Below is a small trained network, with its code and all its weights. Each question gives an input and a target symbol and asks what happens when units are switched off, that is, made to give their printed mean instead of their output.

import numpy as np


def w(rows, s, z=0):
    codes = np.array(rows[::2]) - 128.0
    scale = np.full(codes.shape[1], s)
    scale[-1] = z or s
    return codes * scale


def norm(h):
    return h / np.sqrt((h * h).mean(-1, keepdims=True) + 1e-5)


def f(y):
    return np.maximum(y, 0)


def softmax(a):
    e = np.exp(a - a.max(-1, keepdims=True))
    return e / e.sum(-1, keepdims=True)


def log_softmax(a):
    a = a - a.max(-1, keepdims=True)
    return a - np.log(np.exp(a).sum(-1, keepdims=True))


def net(x, mask):
    ids = ['ΔΠΦΩζημτ'.index(c) for c in x.split()]
    T = len(ids)
    res = E[ids] + P[:T]
    r = norm(res)
    for j in range(2):
        rows = slice(3 * j, 3 * j + 3)
        q, k, v = (r @ M[0][rows].T for M in (Q, K, V))
        z = softmax(np.where(np.tri(T) > 0, q @ k.T / 3**0.5, -1e9)) @ v
        o = O[0][rows]
        res = res + np.where(mask[j], z, o[:, -1]) @ o[:, :-1]
    y = f(norm(res) @ A[0][:, :-1].T + A[0][:, -1])
    res = res + np.where(mask[2:10], y, B[0][:, -1]) @ B[0][:, :-1]
    return log_softmax(norm(res)[-1] @ U[:, :-1].T + U[:, -1])


Q, K, V, O, A, B = {}, {}, {}, {}, {}, {}
E = w([
[130,63,136,139,161],'Δ',
[192,230,138,126,126],'Π',
[70,62,136,95,136],'Φ',
[174,69,230,153,170],'Ω',
[115,103,178,117,152],'ζ',
[239,79,45,203,122],'η',
[74,161,71,8,88],'μ',
[120,57,130,145,189],'τ',
],0.017)
P = w([
[113,113,38,129,56],'0',
[217,111,158,9,228],'1',
[92,137,99,128,53],'2',
[85,160,88,171,196],'3',
[208,95,132,64,174],'4',
[88,123,132,147,65],'5',
[100,158,106,181,199],'6',
[158,61,126,84,157],'7',
[85,118,142,150,75],'8',
[103,157,108,167,191],'9',
[133,4,133,85,162],'10',
[59,107,156,131,82],'11',
],0.012)
Q[0] = w([
[160,81,138,249,205],'h0',
[138,86,106,155,23],'h0',
[110,24,50,120,198],'h0',
[174,92,129,55,73],'h1',
[137,176,96,110,143],'h1',
[86,122,94,33,61],'h1',
],0.017)
K[0] = w([
[196,30,226,198,213],'h0',
[79,29,52,63,65],'h0',
[24,11,202,123,221],'h0',
[3,46,81,82,193],'h1',
[202,205,97,119,174],'h1',
[56,141,104,24,75],'h1',
],0.014)
V[0] = w([
[58,141,162,106,184],'h0',
[118,192,9,122,117],'h0',
[104,179,125,117,82],'h0',
[122,56,101,166,130],'h1',
[46,138,150,191,138],'h1',
[163,172,84,220,88],'h1',
],0.011)
O[0] = w([
[86,34,27,8,126,183],'h0',
[163,66,145,237,209,1],'h0',
[131,73,171,176,98,11],'h0',
[162,121,56,110,1,246],'h1',
[125,44,212,234,108,125],'h1',
[71,128,3,130,194,69],'h1',
],0.0076,0.0057)
A[0] = w([
[116,155,137,90,75,68],'n0',
[162,119,104,69,165,118],'n1',
[67,189,163,52,150,161],'n2',
[106,71,141,131,78,3],'n3',
[170,90,198,144,143,156],'n4',
[101,96,133,65,129,198],'n5',
[88,63,101,175,157,113],'n6',
[249,144,139,131,132,72],'n7',
],0.018,0.003)
B[0] = w([
[10,148,74,126,80,204],'n0',
[112,78,190,108,114,207],'n1',
[148,190,150,215,113,206],'n2',
[145,122,171,167,213,194],'n3',
[215,157,69,183,109,153],'n4',
[176,106,103,74,151,250],'n5',
[121,177,173,109,99,154],'n6',
[96,75,178,7,128,171],'n7',
],0.018,0.012)
U = w([
[38,92,129,177,110,167],'Δ',
[107,151,190,40,97,133],'Π',
[81,35,146,150,153,55],'Φ',
[65,203,136,133,61,4],'Ω',
[124,89,115,187,92,167],'ζ',
[143,52,118,95,57,78],'η',
[74,174,120,128,211,128],'μ',
[135,100,11,101,161,247],'τ',
],0.011,0.0024)

Each question gives the input, a string of symbols that net reads in full, and the target symbol t.
The units are the heads (3 rows each of Q, K, V and O) and the neurons (one row each of A and B). Each row of codes is followed by its name. A weight is (code - 128) times the scale printed after its matrix; where a second scale follows, it is the last column's (O, A, B and U).
mask holds one flag per unit, heads first, then neurons. A switched-off unit (its flag False) gives its mean, the last column of its rows in O or B, instead of its output. The means were averaged over made-up inputs and are rounded, as every weight is.
A unit's drop is (log p(t) with every unit on - log p(t) with that unit switched off) / (log p(t) with every unit on - log p(t) with every unit switched off).
The circuit of an input: a set's keep is (log p(t) with only the set's units on - log p(t) with every unit switched off) / (log p(t) with every unit on - log p(t) with every unit switched off). Starting from all 10 units, units are removed one at a time, each time the one whose removal leaves the highest keep (on an exact tie, the one counted first), for as long as the keep stays at least 0.8.
units of the circuit, in order: the units of the circuit, biggest drop first
unit that matters most: the unit with the biggest drop
top k neurons: the k neurons with the biggest drops, biggest first
which heads matter: for each layer, one digit per head in row order, 1 if its drop is at least 0.15 and else 0, layers parted by /
input Δ Ω Φ Δ, target Ω: units of the circuit, in order	(n2; h0)
input μ η ζ, target ζ: which heads matter	10
input Ω τ Π Δ, target μ: units of the circuit, in order	(h1; n2)
input Φ ζ Δ, target Δ: which heads matter	11
input τ Δ τ Φ Δ Π Δ Φ Φ, target Φ: which heads matter	01
input η Π Φ Δ ζ ζ Φ η η Δ, target τ: top 2 neurons	(n7; n0)
input τ Δ η Ω η Δ μ Δ Δ η μ μ, target μ: top 3 neurons	(n3; n1; n2)
input Δ Δ Φ Ω Δ Π Δ τ μ ζ Π, target η: units of the circuit, in order	(n7; h0; n4)
input Φ Δ μ Φ Δ τ, target τ: unit that matters most	h0
input Π Δ Δ η ζ Ω Δ, target Ω: units of the circuit, in order	(h0; n2)
input η Φ η ζ Ω Δ μ μ τ, target τ: units of the circuit, in order	(n5; n7)
input τ Φ Φ, target Φ: which heads matter	11
input η Δ Δ τ Δ μ τ τ Π τ, target μ: units of the circuit, in order	(h1; n6)
input τ η η Π Φ ζ μ η Δ Δ, target τ: which heads matter	11
input Δ Π η Δ μ Δ Δ Δ η Φ, target τ: unit that matters most	h1
input τ Δ Φ Φ τ ζ, target ζ: which heads matter	01
input Φ Δ Ω Δ Δ τ ζ, target Ω: which heads matter	00
input Δ Δ Φ Ω, target Ω: units of the circuit, in order	(h0; n2)
input τ Π Δ Δ, target μ: which heads matter	01
input τ μ η μ Π Π Π Δ Δ ζ, target μ: unit that matters most	h1
input Δ τ Π Δ Ω Δ τ Π, target η: top 4 neurons	(n7; n4; n3; n2)
input Φ μ Δ τ τ Φ τ, target Π: top 4 neurons	(n6; n1; n4; n3)
input μ Δ Δ Π Π ζ Ω μ ζ η τ μ, target ζ: which heads matter	11
input Δ τ Π ζ, target μ: which heads matter	01
